Below are the code and all the weights of a small trained network. Each question names an input and a class and asks about switching units off, where a switched-off unit gives its printed mean instead of its output.

import numpy as np


def w(rows, s, z=0):
    codes = np.array(rows[::2]) - 128.0
    scale = np.full(codes.shape[1], s)
    scale[-1] = z or s
    return codes * scale


def f(y):
    return np.maximum(y, 0)


def log_softmax(a):
    a = a - a.max(-1, keepdims=True)
    return a - np.log(np.exp(a).sum(-1, keepdims=True))


def net(x, mask):
    res = np.array(x, float).reshape(1, 5) / 4 @ E
    y = f(res @ A[0][:, :-1].T + A[0][:, -1])
    res = res + np.where(mask, y, B[0][:, -1]) @ B[0][:, :-1]
    return log_softmax(res[-1] @ U[:, :-1].T + U[:, -1])


A, B = {}, {}
E = w([
[136,145,146,128,135,133],'x0',
[28,153,83,34,175,239],'x1',
[81,220,105,69,33,46],'x2',
[137,128,106,118,147,110],'x3',
[66,82,254,111,186,50],'x4',
],0.0086)
A[0] = w([
[66,112,181,81,158,104,125],'n0',
[164,49,212,213,196,48,145],'n1',
[173,68,184,185,166,76,142],'n2',
[37,168,187,78,127,27,81],'n3',
[151,48,155,162,184,151,186],'n4',
[230,141,66,177,83,180,99],'n5',
[97,139,153,110,138,114,89],'n6',
[92,185,157,103,81,26,210],'n7',
[115,131,79,102,101,147,127],'n8',
[219,144,124,201,37,46,174],'n9',
[76,253,50,70,77,163,132],'n10',
[125,5,206,144,144,105,134],'n11',
[154,60,115,162,207,230,163],'n12',
[201,177,105,190,46,65,2],'n13',
],0.0062,0.0072)
B[0] = w([
[95,154,134,184,157,107,185],'n0',
[172,131,135,69,82,112,255],'n1',
[168,109,151,60,74,116,218],'n2',
[83,134,115,181,178,127,194],'n3',
[143,122,165,99,86,84,227],'n4',
[53,170,149,185,191,90,184],'n5',
[114,118,102,136,123,151,139],'n6',
[118,78,67,141,164,189,240],'n7',
[143,122,124,102,115,135,160],'n8',
[54,208,159,215,192,96,248],'n9',
[204,74,114,85,72,168,220],'n10',
[149,112,173,93,92,112,216],'n11',
[54,180,130,221,211,97,239],'n12',
[100,48,1,147,206,251,167],'n13',
],0.0091,0.0086)
U = w([
[73,165,174,163,171,60,116],'0',
[96,109,95,151,191,198,70],'1',
[254,100,144,37,13,132,253],'2',
],0.0094,0.0006)

Each question gives the input, the list of numbers given to net, and the class t.
The units are the neurons (one row each of A and B). Each row of codes is followed by its name. A weight is (code - 128) times the scale printed after its matrix; where a second scale follows, it is the last column's (A, B and U).
mask holds one flag per neuron, in row order. A switched-off neuron (its flag False) gives its mean, the last column of its row in B, instead of its output. The means were averaged over made-up inputs and are rounded, as every weight is.
A unit's drop is (log p(t) with every unit on - log p(t) with that unit switched off) / (log p(t) with every unit on - log p(t) with every unit switched off).
The circuit of an input: a set's keep is (log p(t) with only the set's units on - log p(t) with every unit switched off) / (log p(t) with every unit on - log p(t) with every unit switched off). Starting from the 12 units with the biggest drops (on a tie, the unit counted first), units are removed one at a time, each time the one whose removal leaves the highest keep (on an exact tie, the one counted first), for as long as the keep stays at least 0.8.
circuit, biggest first: the units of the circuit, biggest drop first
top k neurons: the k neurons with the biggest drops, biggest first
drop of u: that unit's drop, to one decimal
input [-4,-4,2,-6,-6], class 1: top neuron : n13
input [2,1,2,-7,5], class 1: circuit, biggest first : n9, n7
input [-2,5,-7,-5,4], class 0: circuit, biggest first : n12, n7
input [0,-7,-4,-6,-7], class 0: top 2 neurons : n9, n5
input [-6,7,2,-6,-2], class 2: top 2 neurons : n10, n9
input [4,1,5,1,8], class 1: top 2 neurons : n7, n9
input [-3,-1,6,1,-1], class 1: top 2 neurons : n7, n1
input [-2,6,6,-6,0], class 2: top 3 neurons : n10, n12, n9
input [6,-3,-7,1,-1], class 0: top 2 neurons : n12, n10
input [-4,1,3,-2,-1], class 2: top 2 neurons : n12, n9
input [4,2,8,-8,-4], class 2: top 2 neurons : n10, n12
input [-7,0,-8,-1,-6], class 0: drop of n7 : 0.2
input [2,5,8,-5,-7], class 2: drop of n10 : 0.3
input [4,6,8,-7,-2], class 2: circuit, biggest first : n10
input [-7,8,6,-4,-2], class 2: drop of n10 : 0.5
